Below are the code and all the weights of a small trained network. Each question names an input and a class and asks about switching units off, where a switched-off unit gives its printed mean instead of its output.

import numpy as np


def w(rows, s, z=0):
    codes = np.array(rows[::2]) - 128.0
    scale = np.full(codes.shape[1], s)
    scale[-1] = z or s
    return codes * scale


def norm(h):
    return h / np.sqrt((h * h).mean(-1, keepdims=True) + 1e-5)


def f(y):
    return np.maximum(y, 0)


def log_softmax(a):
    a = a - a.max(-1, keepdims=True)
    return a - np.log(np.exp(a).sum(-1, keepdims=True))


def net(x, mask):
    res = np.array(x, float).reshape(1, 7) / 4 @ E
    u = 0
    for l in range(2):
        y = f(norm(res) @ A[l][:, :-1].T + A[l][:, -1])
        res = res + np.where(mask[u : u + 10], y, B[l][:, -1]) @ B[l][:, :-1]
        u += 10
    return log_softmax(norm(res)[-1] @ U[:, :-1].T + U[:, -1])


A, B = {}, {}
E = w([
[180,183,143,171,99,134,142,165,137,72],'x0',
[129,160,190,74,191,134,163,207,185,157],'x1',
[96,220,48,52,119,195,131,79,84,167],'x2',
[131,119,254,134,123,121,205,132,176,211],'x3',
[103,185,134,75,119,128,164,118,60,108],'x4',
[96,134,180,155,145,254,91,76,61,154],'x5',
[74,154,135,63,123,131,97,138,220,190],'x6',
],0.0041)
A[0] = w([
[64,115,155,182,167,161,129,182,127,57,90],'0.n0',
[122,184,168,60,144,174,150,165,162,194,190],'0.n1',
[114,179,125,111,211,71,122,174,177,191,66],'0.n2',
[126,208,100,101,143,192,114,81,92,254,34],'0.n3',
[165,147,111,178,117,104,75,111,67,122,168],'0.n4',
[107,177,172,127,59,201,132,74,71,88,6],'0.n5',
[112,182,88,135,123,87,117,63,135,166,212],'0.n6',
[176,133,88,105,90,34,189,80,115,145,96],'0.n7',
[133,155,108,187,98,153,120,134,160,151,90],'0.n8',
[189,113,252,145,120,140,119,150,70,180,146],'0.n9',
],0.0058,0.0024)
B[0] = w([
[182,107,144,106,111,76,166,84,141,112,167],'0.n0',
[110,112,181,87,132,187,170,213,164,61,253],'0.n1',
[156,162,217,145,93,113,129,100,67,165,207],'0.n2',
[19,135,147,163,213,254,224,94,151,123,234],'0.n3',
[197,185,149,169,119,125,116,163,181,146,207],'0.n4',
[111,200,180,183,54,102,106,129,63,224,196],'0.n5',
[96,155,120,70,195,141,110,117,101,130,207],'0.n6',
[81,107,104,107,124,104,143,157,89,122,193],'0.n7',
[140,106,118,154,214,139,131,181,73,162,153],'0.n8',
[119,130,55,99,116,123,89,126,152,127,226],'0.n9',
],0.0062,0.0046)
A[1] = w([
[86,225,146,163,124,227,129,92,47,171,198],'1.n0',
[147,186,80,97,147,154,15,141,110,162,184],'1.n1',
[212,130,38,240,83,107,197,155,106,1,6],'1.n2',
[147,169,35,83,152,156,85,15,173,121,74],'1.n3',
[85,103,214,156,94,57,127,211,164,151,244],'1.n4',
[104,50,150,137,162,91,98,113,119,113,213],'1.n5',
[117,164,142,102,102,117,126,82,62,130,178],'1.n6',
[158,143,140,158,140,168,95,111,171,121,155],'1.n7',
[94,206,172,131,137,169,107,93,75,128,102],'1.n8',
[105,133,62,127,143,194,173,109,178,78,127],'1.n9',
],0.0062,0.0012)
B[1] = w([
[107,172,99,168,77,87,105,68,128,156,254],'1.n0',
[136,90,112,117,35,71,185,161,238,95,172],'1.n1',
[93,158,214,204,241,69,84,156,109,106,215],'1.n2',
[148,146,99,147,120,68,149,235,238,76,164],'1.n3',
[190,150,105,73,109,224,89,101,70,59,228],'1.n4',
[148,43,86,142,139,141,90,101,95,253,165],'1.n5',
[148,145,94,136,55,113,59,105,98,215,163],'1.n6',
[108,136,91,41,146,116,194,54,72,163,157],'1.n7',
[133,100,104,205,44,123,161,26,143,137,199],'1.n8',
[105,33,117,77,221,148,182,201,226,157,171],'1.n9',
],0.0054,0.0073)
U = w([
[107,213,92,207,20,133,103,45,97,195,200],'0',
[196,3,129,116,135,184,52,74,147,194,88],'1',
[197,166,226,39,107,186,146,210,144,69,179],'2',
[13,158,134,94,162,232,219,104,187,188,81],'3',
[180,139,185,221,208,53,59,162,88,90,182],'4',
[101,146,45,115,112,63,124,195,223,112,128],'5',
[101,107,76,55,111,71,111,139,44,178,1],'6',
],0.011,0.0021)

Each question gives the input, the list of numbers given to net, and the class t.
The units are the neurons (one row each of A and B). Each row of codes is followed by its name. A weight is (code - 128) times the scale printed after its matrix; where a second scale follows, it is the last column's (A, B and U).
mask holds one flag per neuron, layer by layer. A switched-off neuron (its flag False) gives its mean, the last column of its row in B, instead of its output. The means were averaged over made-up inputs and are rounded, as every weight is.
A unit's drop is (log p(t) with every unit on - log p(t) with that unit switched off) / (log p(t) with every unit on - log p(t) with every unit switched off).
The circuit of an input: a set's keep is (log p(t) with only the set's units on - log p(t) with every unit switched off) / (log p(t) with every unit on - log p(t) with every unit switched off). Starting from the 12 units with the biggest drops (on a tie, the unit counted first), units are removed one at a time, each time the one whose removal leaves the highest keep (on an exact tie, the one counted first), for as long as the keep stays at least 0.8.
units of the circuit, in order: the units of the circuit, biggest drop first
k most important neurons: the k neurons with the biggest drops, biggest first
k most important neurons of layer l: the k neurons of layer l with the biggest drops, biggest first
drop when u is switched off: that unit's drop, to one decimal
input [0,-8,-5,8,-8,-7,3], class 1: units of the circuit, in order => (1.n4; 1.n5)
input [4,5,1,-1,1,-7,-5], class 4: units of the circuit, in order => (1.n2)
input [4,-8,5,4,3,-8,8], class 3: units of the circuit, in order => (0.n5; 1.n9)
input [-7,5,-4,-8,1,3,-1], class 1: units of the circuit, in order => (1.n5; 0.n0)
input [0,-1,-6,0,-1,7,-1], class 1: 3 most important neurons => (0.n0; 0.n3; 1.n0)
input [2,-1,6,-4,-2,1,3], class 3: 3 most important neurons => (0.n3; 1.n9; 0.n2)
input [7,0,-4,-6,-8,-8,8], class 4: 2 most important neurons => (1.n2; 0.n9)
input [0,6,-3,1,6,3,-8], class 4: 2 most important neurons of layer 0 => (0.n3; 0.n0)
input [1,5,-5,-8,-8,0,7], class 1: 2 most important neurons => (1.n5; 0.n1)
input [-8,3,-1,0,6,-8,-1], class 6: 2 most important neurons => (0.n7; 0.n4)
input [4,5,2,-8,8,-2,-8], class 4: 2 most important neurons => (1.n2; 0.n2)
input [4,0,2,0,-2,-8,-5], class 4: drop when 1.n2 is switched off => 0.3
input [-8,3,-8,2,7,-4,4], class 2: drop when 1.n4 is switched off => 0.1
input [6,-2,0,-7,-4,1,5], class 5: most important neuron => (1.n1)
input [-8,8,1,4,-4,0,-3], class 2: drop when 0.n1 is switched off => 0.2
